Below is a small trained network, with its code and all its weights. Each question gives an input and a class and asks what happens when units are switched off, that is, made to give their printed mean instead of their output.

import numpy as np


def w(rows, s, z=0):
    codes = np.array(rows[::2]) - 128.0
    scale = np.full(codes.shape[1], s)
    scale[-1] = z or s
    return codes * scale


def norm(h):
    return h / np.sqrt((h * h).mean(-1, keepdims=True) + 1e-5)


def f(y):
    return np.maximum(y, 0)


def log_softmax(a):
    a = a - a.max(-1, keepdims=True)
    return a - np.log(np.exp(a).sum(-1, keepdims=True))


def net(x, mask):
    res = np.array(x, float).reshape(1, 2) / 4 @ E
    u = 0
    for l in range(3):
        y = f(norm(res) @ A[l][:, :-1].T + A[l][:, -1])
        res = res + np.where(mask[u : u + 7], y, B[l][:, -1]) @ B[l][:, :-1]
        u += 7
    return log_softmax(norm(res)[-1] @ U[:, :-1].T + U[:, -1])


A, B = {}, {}
E = w([
[126,154,209,210,164,253,123,94,123],'x0',
[127,130,74,132,123,156,210,129,142],'x1',
],0.0035)
A[0] = w([
[129,127,151,92,122,54,52,119,110,2],'L0N1',
[142,150,84,100,128,164,239,127,120,15],'L0N2',
[132,122,117,118,144,106,144,124,124,94],'L0N3',
[125,121,61,102,129,2,121,131,129,53],'L0N4',
[119,112,69,125,121,155,248,125,121,45],'L0N5',
[121,133,191,130,121,77,2,131,108,12],'L0N6',
[135,122,239,103,134,218,105,140,131,47],'L0N7',
],0.008,0.00087)
B[0] = w([
[132,101,116,132,210,94,152,170,227,199],'L0N1',
[99,89,106,201,150,102,131,162,217,202],'L0N2',
[138,125,106,112,86,159,106,154,114,148],'L0N3',
[145,189,88,97,84,100,132,95,2,245],'L0N4',
[124,88,104,192,143,129,147,170,234,213],'L0N5',
[143,61,183,50,175,160,150,148,246,224],'L0N6',
[108,153,141,146,72,141,99,97,45,254],'L0N7',
],0.0083,0.0086)
A[1] = w([
[83,118,176,189,89,141,105,100,93,66],'L1N1',
[152,173,134,192,150,132,84,126,109,84],'L1N2',
[152,174,53,117,95,87,151,126,20,69],'L1N3',
[67,110,132,158,107,142,178,143,70,179],'L1N4',
[147,133,118,76,131,96,145,117,70,84],'L1N5',
[102,127,136,158,140,107,115,97,54,55],'L1N6',
[138,184,209,73,84,172,60,71,1,2],'L1N7',
],0.0097,0.00087)
B[1] = w([
[123,138,158,130,129,198,141,98,114,207],'L1N1',
[133,97,168,82,111,133,69,139,126,160],'L1N2',
[44,152,152,111,68,200,183,79,130,207],'L1N3',
[161,143,166,128,141,98,99,90,131,173],'L1N4',
[136,123,88,141,77,128,114,128,111,164],'L1N5',
[114,84,150,155,162,125,122,182,138,170],'L1N6',
[113,71,129,201,225,60,200,144,2,251],'L1N7',
],0.012,0.011)
A[2] = w([
[135,155,99,14,79,48,142,125,68,70],'L2N1',
[176,186,118,173,202,66,131,118,36,143],'L2N2',
[83,156,160,188,95,214,113,96,93,150],'L2N3',
[120,179,93,84,205,103,99,154,145,101],'L2N4',
[90,244,75,115,24,165,133,87,2,68],'L2N5',
[173,173,149,138,120,179,71,138,117,104],'L2N6',
[159,158,63,176,216,95,111,225,152,11],'L2N7',
],0.0093,0.0012)
B[2] = w([
[169,120,71,148,102,89,75,142,76,193],'L2N1',
[104,97,170,148,180,126,152,136,80,232],'L2N2',
[181,192,117,90,134,104,102,97,109,253],'L2N3',
[102,100,159,138,71,197,113,118,63,156],'L2N4',
[57,160,115,55,89,148,253,100,164,254],'L2N5',
[158,157,124,134,116,142,114,100,146,145],'L2N6',
[104,174,121,216,113,111,103,129,133,193],'L2N7',
],0.013,0.0073)
U = w([
[112,107,187,155,199,125,166,118,8,149],'0',
[141,73,183,61,179,138,114,175,225,139],'1',
[173,99,66,95,90,84,66,174,70,121],'2',
[121,166,124,111,146,131,111,157,128,2],'3',
[108,149,84,228,119,106,124,167,226,152],'4',
[192,219,159,147,134,158,70,69,141,121],'5',
[68,188,80,81,68,128,227,98,111,163],'6',
],0.011,0.007)

Each question gives the input, the list of numbers given to net, and the class t.
The units are the neurons (one row each of A and B). Each row of codes is followed by its name. A weight is (code - 128) times the scale printed after its matrix; where a second scale follows, it is the last column's (A, B and U).
mask holds one flag per neuron, layer by layer. A switched-off neuron (its flag False) gives its mean, the last column of its row in B, instead of its output. The means were averaged over made-up inputs and are rounded, as every weight is.
A unit's drop is (log p(t) with every unit on - log p(t) with that unit switched off) / (log p(t) with every unit on - log p(t) with every unit switched off).
The circuit of an input: a set's keep is (log p(t) with only the set's units on - log p(t) with every unit switched off) / (log p(t) with every unit on - log p(t) with every unit switched off). Starting from the 12 units with the biggest drops (on a tie, the unit counted first), units are removed one at a time, each time the one whose removal leaves the highest keep (on an exact tie, the one counted first), for as long as the keep stays at least 0.8.
circuit, biggest first: the units of the circuit, biggest drop first
unit that matters most: the unit with the biggest drop
top k neurons: the k neurons with the biggest drops, biggest first
top k neurons in layer l: the k neurons of layer l with the biggest drops, biggest first
drop of u: that unit's drop, to one decimal
input [-5,2], class 6: unit that matters most -> L0N4
input [2,-7], class 1: circuit, biggest first -> [L0N6; L1N7]
input [-5,-4], class 6: circuit, biggest first -> [L0N4; L2N5]
input [-4,-1], class 6: top 2 neurons -> [L0N4; L1N3]
input [-7,-7], class 2: top 2 neurons -> [L0N6; L0N1]
input [-5,8], class 4: top 4 neurons -> [L0N5; L0N2; L0N7; L1N7]
input [-4,-8], class 1: top 4 neurons -> [L0N6; L0N1; L1N7; L0N7]
input [-4,-7], class 2: top 2 neurons -> [L0N4; L0N5]
input [-6,-6], class 2: top 4 neurons -> [L0N6; L0N1; L0N4; L0N7]
input [-2,-7], class 1: top 2 neurons -> [L0N6; L1N7]
input [-2,-6], class 1: top 2 neurons -> [L0N6; L1N7]
input [3,2], class 5: top 2 neurons -> [L0N4; L1N7]
input [-2,4], class 4: top 3 neurons -> [L0N5; L0N2; L1N7]
input [4,6], class 4: unit that matters most -> L0N5
input [7,7], class 5: top 2 neurons -> [L1N7; L0N6]
input [8,5], class 5: top 2 neurons -> [L0N4; L1N7]
input [-5,-6], class 2: top 2 neurons in layer 0 -> [L0N4; L0N6]
input [6,8], class 4: top 2 neurons in layer 1 -> [L1N3; L1N7]
input [-6,-8], class 2: top 4 neurons -> [L0N4; L0N6; L1N7; L0N1]
input [1,-7], class 1: circuit, biggest first -> [L0N6]
input [-3,1], class 6: drop of L0N4 -> 2.4
input [0,-4], class 1: drop of L0N6 -> 0.4
input [-7,-4], class 6: drop of L2N5 -> 0.1
input [-3,7], class 4: drop of L2N7 -> 0.0
